Each row has a name. After each piece below comes the name of the row it's from, unless a question asks for something else. Each question is about the rows just above it. Some pieces are copies with a little noise. Places in a row count from 1.

[157  92 133 104 126 159 124] : H
[ 97 157 149 108 103  83  98] : X
[ 96 122 110 154 174  97 184] : M
[156 122 103 108 149  98 184] : D
Row and place where [149 108 103] starts: : X, 3
Which value is in both M and X? : [97]
Which value is in both X and M? : [97]
Where in the named rows is [154]? : M, 4
asked: [157  92 133 103 126 159 123] : H

[153 123 112 118  93 150  95 118 117 110 117 147] -> V
[144 124 155 169  79 144 139 107 106 123 136 144] -> U
[121 107 153 127 102 155 147 151 141 161 150 111] -> G
[110 118  93 141 108 136 151 157 141 136 180 131] -> Z
[161 126 105 115 102 148 117 130 108 160 123 119] -> J
[155 123 150 163 138 133  99  79 122 116 132 120] -> C
[131 181 106 140 100 127 106 115 103 123 148 118] -> K
asked: [154 124 151 164 137 134  99  80 123 115 132 120] : C
[140 100 127 106 115 103] begins in row and place : K, 4
Row and place where [112 118  93] starts: : V, 3
Row and place where [127 102 155 147 151 141 161] starts: : G, 4

[155 135 106  91 145  96 119 112 108 141 116 132] = gor
[103  83 169 137  82 141 122  72 102 136 147 136] = par
[139 123 148 121 132 124 145 128 141 117 138 133] = Bese
[155 135 106  91 145  96 111 138 154  96  96 162] = bag
asked: [140 125 148 119 131 122 145 126 143 120 136 133] : Bese
asked: [154 136 106  90 144  97 120 112 108 139 117 131] : gor
The row with [139 123 148 121 132 124 145 128 141 117 138 133] is : Bese
Row and place of [123] in the named rows: : Bese, 2

[110  77  76 154 168 134 124 120 140 137 107 120  95 133  95 131 138 131
 131 122 132 108 107 159 111  72 146 129 118 137 123  63 132 125 137 114
 120 156 128] = tesa
[110  77  76 154 168 134 124 120 140 137 107 120  95 133  95 131 138 131
 131 122 132 108 107 159 111  72 146 129 118 137 123  63 132 129 110 145
 142 143 136] = Luf
[110  77  76 154 168 134 124 120 140 117 117 120  95 133  95 131 138 131
 153 122 132 108 107 159 111  72 146 129 118 137 123 169 132 125 137 114
 120 156 128] = gekos
Row and place where [131 153 122 132 108 107 159] starts: : gekos, 18
asked: [110  77  75 155 169 133 125 119 141 137 105 119  95 134  95 129 138 130
 131 122 132 109 107 158 112  72 147 131 118 136 124  63 132 125 134 114
 120 157 128] : tesa
The row with [110  77  76 154 168 134 124 120 140 137 107 120  95 133  95 131 138 131
 131 122 132 108 107 159 111  72 146 129 118 137 123  63 132 129 110 145
 142 143 136] is : Luf

[131 129 153 140 147 116  98 134 117 150] : gede
[123 114 136 133 112 112 141 183  93 104] : Tise
[119 130 129 133 126 164 167 157 159 147] : befed
[118 128 135 127 146 165 181 134 105 109] : Supe
[116 136 128 180 152 123 105 109  70 148] : tev
[138 127 124 122 127 113  64 141 120 111] : defez
asked: [123 113 136 134 114 113 142 182  92 105] : Tise
asked: [139 126 125 121 127 114  64 140 119 112] : defez
Row and place of [104] in the named rows: : Tise, 10

[134 134 110 140  95 145 135 129 163 128 141 107  98 135 121 126 131 135
 118 125 133 119 116 141 115 143 162  95 150 137  97 144 139 116 135 109
 137 147 106 132 131 139  95 126 137 160 131 104 110 176 150 133  94 131] = zofad
[134 134 110 140  95 145 135 129 163 128 141 107  98 135 125 126 131 135
 118 125 133 119 116 141 115 143 162  95 112 137  97 144 139 116 135 109
 137 147 106 132 131 139  95 126 137 160 131 104 110 176 150 133  94 167] = sazek
[136 146  98 109 117 150 101 121 156 139 133  96 100 144 124 121 132 125
 121 122 125 149 124 132 105 140 134 142 176 116  95 141 130 110 130 135
 129 134  99 110 111 135 136 113 135 166 123  97 110 160 151 125 121 116] = Bato
[121 115  97 103 142 127 101  92 142 136 143 138 145 144 114 133 131 133
 135 107 129 149 118 141 107 124 110 150 117 150 112 139 117 111 131 140
 104 116 114  95 115 120 119  84 119 163 148  97 128 153 157 112 115 114] = Gufub
[133 146 143 147 113 154 158 138 152 113 120 101  89 104 127 149 119 121
  95 123 117 135 135 145 153 145 153 131 150 124 144 100 117 124 136 127
 135 160 153 140 135 111 127 142 129 108 104 152 110 155 123  92 128 129] = vuzo
[119 144  97 141 113 128 133 139 133 125 132 103 112 125 117 110 123 139
 129 135 141 119 100 116 105 145 140 113 120 122 110 161 146 122 133 123
 104 139 104 135 129 144  82 110 133 182 149 106 137 160 141 137  89 127] = zemi
asked: [134 134 110 140  95 145 135 129 163 128 141 107  98 135 125 126 131 135
 118 125 133 119 116 141 115 143 162  95 112 137  97 144 139 116 135 109
 137 147 106 132 131 139  95 126 137 160 131 104 110 176 150 133  94 167] : sazek
asked: [120 144  96 140 115 129 134 139 133 124 132 104 112 123 119 108 122 141
 130 134 141 118  99 116 108 146 139 115 121 122 111 161 144 122 131 124
 104 139 104 134 132 144  83 111 134 181 151 106 137 160 141 136  88 125] : zemi

[ 64 126 175 171 177] = Tes
[ 82 108  70  70  63] = zeri
[ 66 181 182  69 136] = zos
[155 186  70 150  69] = Dogi
[ 82  69 182 137 135] = ludup
Where does [108  70  70] start? Give its row and place. : zeri, 2
asked: [ 81 108  70  70  64] : zeri
The one value in zos and Dogi: : [69]
asked: [ 66 181 181  70 137] : zos
Shared by zeri and Dogi: : [70]
Where does [182  69] start? Give its row and place. : zos, 3

[ 83  82 145  93 121] -> zinut
[122 147 110 118 141] -> Zilu
[ 83 140 145  93 126] -> pir
asked: [120 148 110 117 141] : Zilu
asked: [ 83 140 145  93 126] : pir
[140] is at row and place : pir, 2
Where does [83 82] start? Give its row and place. : zinut, 1
Row and place where [147 110 118] starts: : Zilu, 2
[122 147 110 118] begins in row and place : Zilu, 1

[136 119 138 141 136 104 120] : Ton
[141 115 141 141 133 101 114] : Zirul
[134 120 138 141 137 110 131] : tup
[140 142 138 141 136 102 118] : ramev
[ 85 168 124 137 160 178 192] : dakag
Where does [160 178] start? Give its row and place. : dakag, 5
Which value is in both tup and Zirul? : [141]
asked: [141 115 140 141 133 100 115] : Zirul

[148 121 105 106  92 100 147 147 113] = fave
[137 121 105 144 147 139  78  75 107] = teza
[121 137 105 144  63 107 179 156  81] = gatif
asked: [137 121 105 144 147 139  78  75 107] : teza
Row and place of [75] in the named rows: : teza, 8
Where does [137 121] start? Give its row and place. : teza, 1
asked: [120 138 105 144  63 107 178 156  81] : gatif
[121 137 105 144  63 107 179 156  81] is in which row? : gatif
Row and place of [81] in the named rows: : gatif, 9

[130 168 144 125 131 187 146 147 123 137 146 133 129 135 125 135 126 135
 166 144 132 135 128 132 131 149 136 145 124 164 135 173 119 128 158 130
 127 130 127 168 124 147 142 128] -> kamub
[126 127 129 132 128 123 124 168 125 170 130 163 136 130 151 140 130 133
 147 120 170 137 132 162 174 131 166 124 127 166 124 123 130 131 126 161
 129 163 129 180 119 125 129 126] -> Kodet
[134 133 129 124 147 125 134 130 115 141 128 154 127 126 125 130 138 136
 132 147 136 128 140 172 127 129 163 129 125 125 128 126 129 127 132 170
 135 131 126 135 155 125 136 169] -> Zale
asked: [132 168 144 126 130 187 147 147 123 138 146 134 131 133 124 136 127 136
 166 144 132 137 128 132 131 147 135 146 122 164 134 173 120 129 158 130
 126 129 125 167 125 147 141 129] : kamub
Where in the named rows is [145]? : kamub, 28

[127 130 121 180 118  88 131 120 128 108 129 126 127 129] -> Molav
[128 127 131 127 128 127 129 128 126 121 129 128 127 132] -> Legek
[128 128 133 127 126 130 131 120 128 123 127 126 126 129] -> tir
[128 125  82 114 159 123 135  93 133 123 114 145 127 120] -> tubaz
[128 139 127 127 124 123 127 128 139 166 126 127 121 108] -> vedum
[128 123 135 126 124 125 126 132 128 121 139 123 155 123] -> Nad
Where do [127 130 121 180 118  88 131 120 128 108 129 126 127 129] appear? : Molav
asked: [128 125  84 114 159 123 135  93 133 123 112 143 128 120] : tubaz
asked: [129 126 130 127 128 126 129 129 126 122 129 129 126 132] : Legek

